Below are the code and all the weights of a small trained network. Each question names an input and a class and asks about switching units off, where a switched-off unit gives its printed mean instead of its output.

import numpy as np


def w(rows, s, z=0):
    codes = np.array(rows[::2]) - 128.0
    scale = np.full(codes.shape[1], s)
    scale[-1] = z or s
    return codes * scale


def norm(h):
    return h / np.sqrt((h * h).mean(-1, keepdims=True) + 1e-5)


def f(y):
    return np.maximum(y, 0)


def log_softmax(a):
    a = a - a.max(-1, keepdims=True)
    return a - np.log(np.exp(a).sum(-1, keepdims=True))


def net(x, mask):
    res = np.array(x, float).reshape(1, 5) / 4 @ E
    u = 0
    for l in range(3):
        y = f(norm(res) @ A[l][:, :-1].T + A[l][:, -1])
        res = res + np.where(mask[u : u + 9], y, B[l][:, -1]) @ B[l][:, :-1]
        u += 9
    return log_softmax(norm(res)[-1] @ U[:, :-1].T + U[:, -1])


A, B = {}, {}
E = w([
[216,164,123,255,193],'x0',
[42,125,41,173,128],'x1',
[128,128,126,133,131],'x2',
[65,203,207,194,22],'x3',
[168,13,150,162,76],'x4',
],0.00099)
A[0] = w([
[134,124,143,164,22,172],'0.n0',
[132,37,181,198,114,174],'0.n1',
[228,154,180,30,160,83],'0.n2',
[169,172,180,120,111,90],'0.n3',
[203,162,157,115,80,81],'0.n4',
[87,167,159,172,93,249],'0.n5',
[145,130,80,71,41,225],'0.n6',
[3,95,4,188,169,143],'0.n7',
[197,126,151,96,82,92],'0.n8',
],0.0025,0.0013)
B[0] = w([
[139,147,107,95,153,215],'0.n0',
[149,176,103,145,132,218],'0.n1',
[5,82,170,172,183,195],'0.n2',
[112,172,158,82,135,161],'0.n3',
[36,65,152,170,195,161],'0.n4',
[184,65,120,90,193,239],'0.n5',
[215,122,153,182,195,209],'0.n6',
[112,121,209,152,155,252],'0.n7',
[96,46,194,178,111,159],'0.n8',
],0.0026,0.0019)
A[1] = w([
[10,91,2,206,113,119],'1.n0',
[159,203,221,124,88,254],'1.n1',
[174,46,119,140,59,117],'1.n2',
[61,138,173,140,192,108],'1.n3',
[101,101,95,52,91,47],'1.n4',
[63,183,151,217,14,155],'1.n5',
[122,103,102,90,157,53],'1.n6',
[115,167,189,145,47,113],'1.n7',
[100,104,88,133,162,3],'1.n8',
],0.0033,0.00079)
B[1] = w([
[150,95,252,103,132,203],'1.n0',
[120,63,64,129,161,227],'1.n1',
[58,146,84,190,65,193],'1.n2',
[117,110,157,168,92,253],'1.n3',
[171,177,173,159,71,157],'1.n4',
[175,47,77,58,182,191],'1.n5',
[166,126,85,84,112,163],'1.n6',
[156,82,91,69,202,174],'1.n7',
[153,38,140,83,146,157],'1.n8',
],0.0035,0.002)
A[2] = w([
[125,68,177,69,81,195],'2.n0',
[82,126,187,193,95,112],'2.n1',
[87,197,150,78,207,172],'2.n2',
[50,126,124,156,154,246],'2.n3',
[183,70,151,176,140,240],'2.n4',
[168,62,66,113,182,149],'2.n5',
[97,142,105,46,57,201],'2.n6',
[99,126,199,65,65,136],'2.n7',
[87,255,115,72,166,167],'2.n8',
],0.0034,0.0013)
B[2] = w([
[134,199,99,210,162,204],'2.n0',
[94,134,101,44,132,164],'2.n1',
[81,42,118,162,39,179],'2.n2',
[200,148,80,94,83,190],'2.n3',
[59,199,128,89,107,253],'2.n4',
[119,153,112,70,92,219],'2.n5',
[226,207,112,199,254,153],'2.n6',
[149,159,127,188,171,164],'2.n7',
[113,101,110,202,2,150],'2.n8',
],0.0028,0.0036)
U = w([
[162,58,56,30,180,129],'0',
[82,71,229,147,166,133],'1',
[101,148,108,125,119,188],'2',
[196,192,108,191,164,125],'3',
[103,82,80,167,27,118],'4',
[144,174,171,61,65,69],'5',
[228,146,211,69,35,8],'6',
[246,141,218,66,28,7],'7',
],0.011,0.012)

Each question gives the input, the list of numbers given to net, and the class t.
The units are the neurons (one row each of A and B). Each row of codes is followed by its name. A weight is (code - 128) times the scale printed after its matrix; where a second scale follows, it is the last column's (A, B and U).
mask holds one flag per neuron, layer by layer. A switched-off neuron (its flag False) gives its mean, the last column of its row in B, instead of its output. The means were averaged over made-up inputs and are rounded, as every weight is.
A unit's drop is (log p(t) with every unit on - log p(t) with that unit switched off) / (log p(t) with every unit on - log p(t) with every unit switched off).
The circuit of an input: a set's keep is (log p(t) with only the set's units on - log p(t) with every unit switched off) / (log p(t) with every unit on - log p(t) with every unit switched off). Starting from the 12 units with the biggest drops (on a tie, the unit counted first), units are removed one at a time, each time the one whose removal leaves the highest keep (on an exact tie, the one counted first), for as long as the keep stays at least 0.8.
units of the circuit, in order: the units of the circuit, biggest drop first
most important unit: the unit with the biggest drop
top k neurons: the k neurons with the biggest drops, biggest first
k most important neurons of layer l: the k neurons of layer l with the biggest drops, biggest first
input [2,8,6,2,5], class 1: units of the circuit, in order : 1.n0
input [2,-2,3,6,6], class 0: units of the circuit, in order : 1.n7, 1.n5
input [3,-1,5,-5,6], class 4: units of the circuit, in order : 1.n2, 0.n5, 1.n5, 0.n6
input [-2,-6,-6,7,-5], class 0: top 2 neurons : 1.n1, 1.n7
input [-7,1,-6,-5,-8], class 4: top 2 neurons : 2.n8, 2.n2
input [1,0,3,5,-6], class 4: 4 most important neurons of layer 0 : 0.n5, 0.n8, 0.n7, 0.n3
input [3,-5,-6,-7,8], class 4: top 3 neurons : 1.n2, 0.n5, 1.n5
input [2,5,2,6,3], class 0: top 2 neurons : 1.n5, 0.n2
input [-6,-3,6,2,-8], class 4: units of the circuit, in order : 2.n8, 2.n2
input [-3,5,-1,5,2], class 0: top 3 neurons : 1.n5, 0.n2, 0.n4
input [6,1,5,-3,7], class 4: units of the circuit, in order : 1.n2, 2.n6, 0.n6
input [6,8,-6,8,6], class 0: top 2 neurons : 1.n5, 0.n2
input [-6,-4,-3,0,-6], class 3: units of the circuit, in order : 2.n6, 2.n7, 2.n0
input [-6,-2,-2,5,-4], class 3: 3 most important neurons of layer 0 : 0.n5, 0.n7, 0.n1
input [3,8,5,-2,8], class 1: top 2 neurons : 1.n0, 0.n7
input [-2,-2,-1,-1,5], class 4: most important unit : 1.n2
input [3,8,0,7,-1], class 1: top 3 neurons : 1.n0, 0.n5, 1.n3
input [1,6,7,7,-5], class 0: 2 most important neurons of layer 0 : 0.n2, 0.n4
input [-8,6,-7,5,-4], class 3: 2 most important neurons of layer 2 : 2.n6, 2.n0
input [-2,4,2,6,-4], class 0: units of the circuit, in order : 1.n5
input [-7,-5,5,-4,5], class 3: 2 most important neurons of layer 2 : 2.n0, 2.n6
input [4,-4,-7,-3,2], class 2: 3 most important neurons of layer 2 : 2.n4, 2.n1, 2.n2
input [3,-6,-8,-1,6], class 2: 2 most important neurons of layer 2 : 2.n4, 2.n1
input [0,-4,0,-4,5], class 4: 2 most important neurons of layer 1 : 1.n2, 1.n0
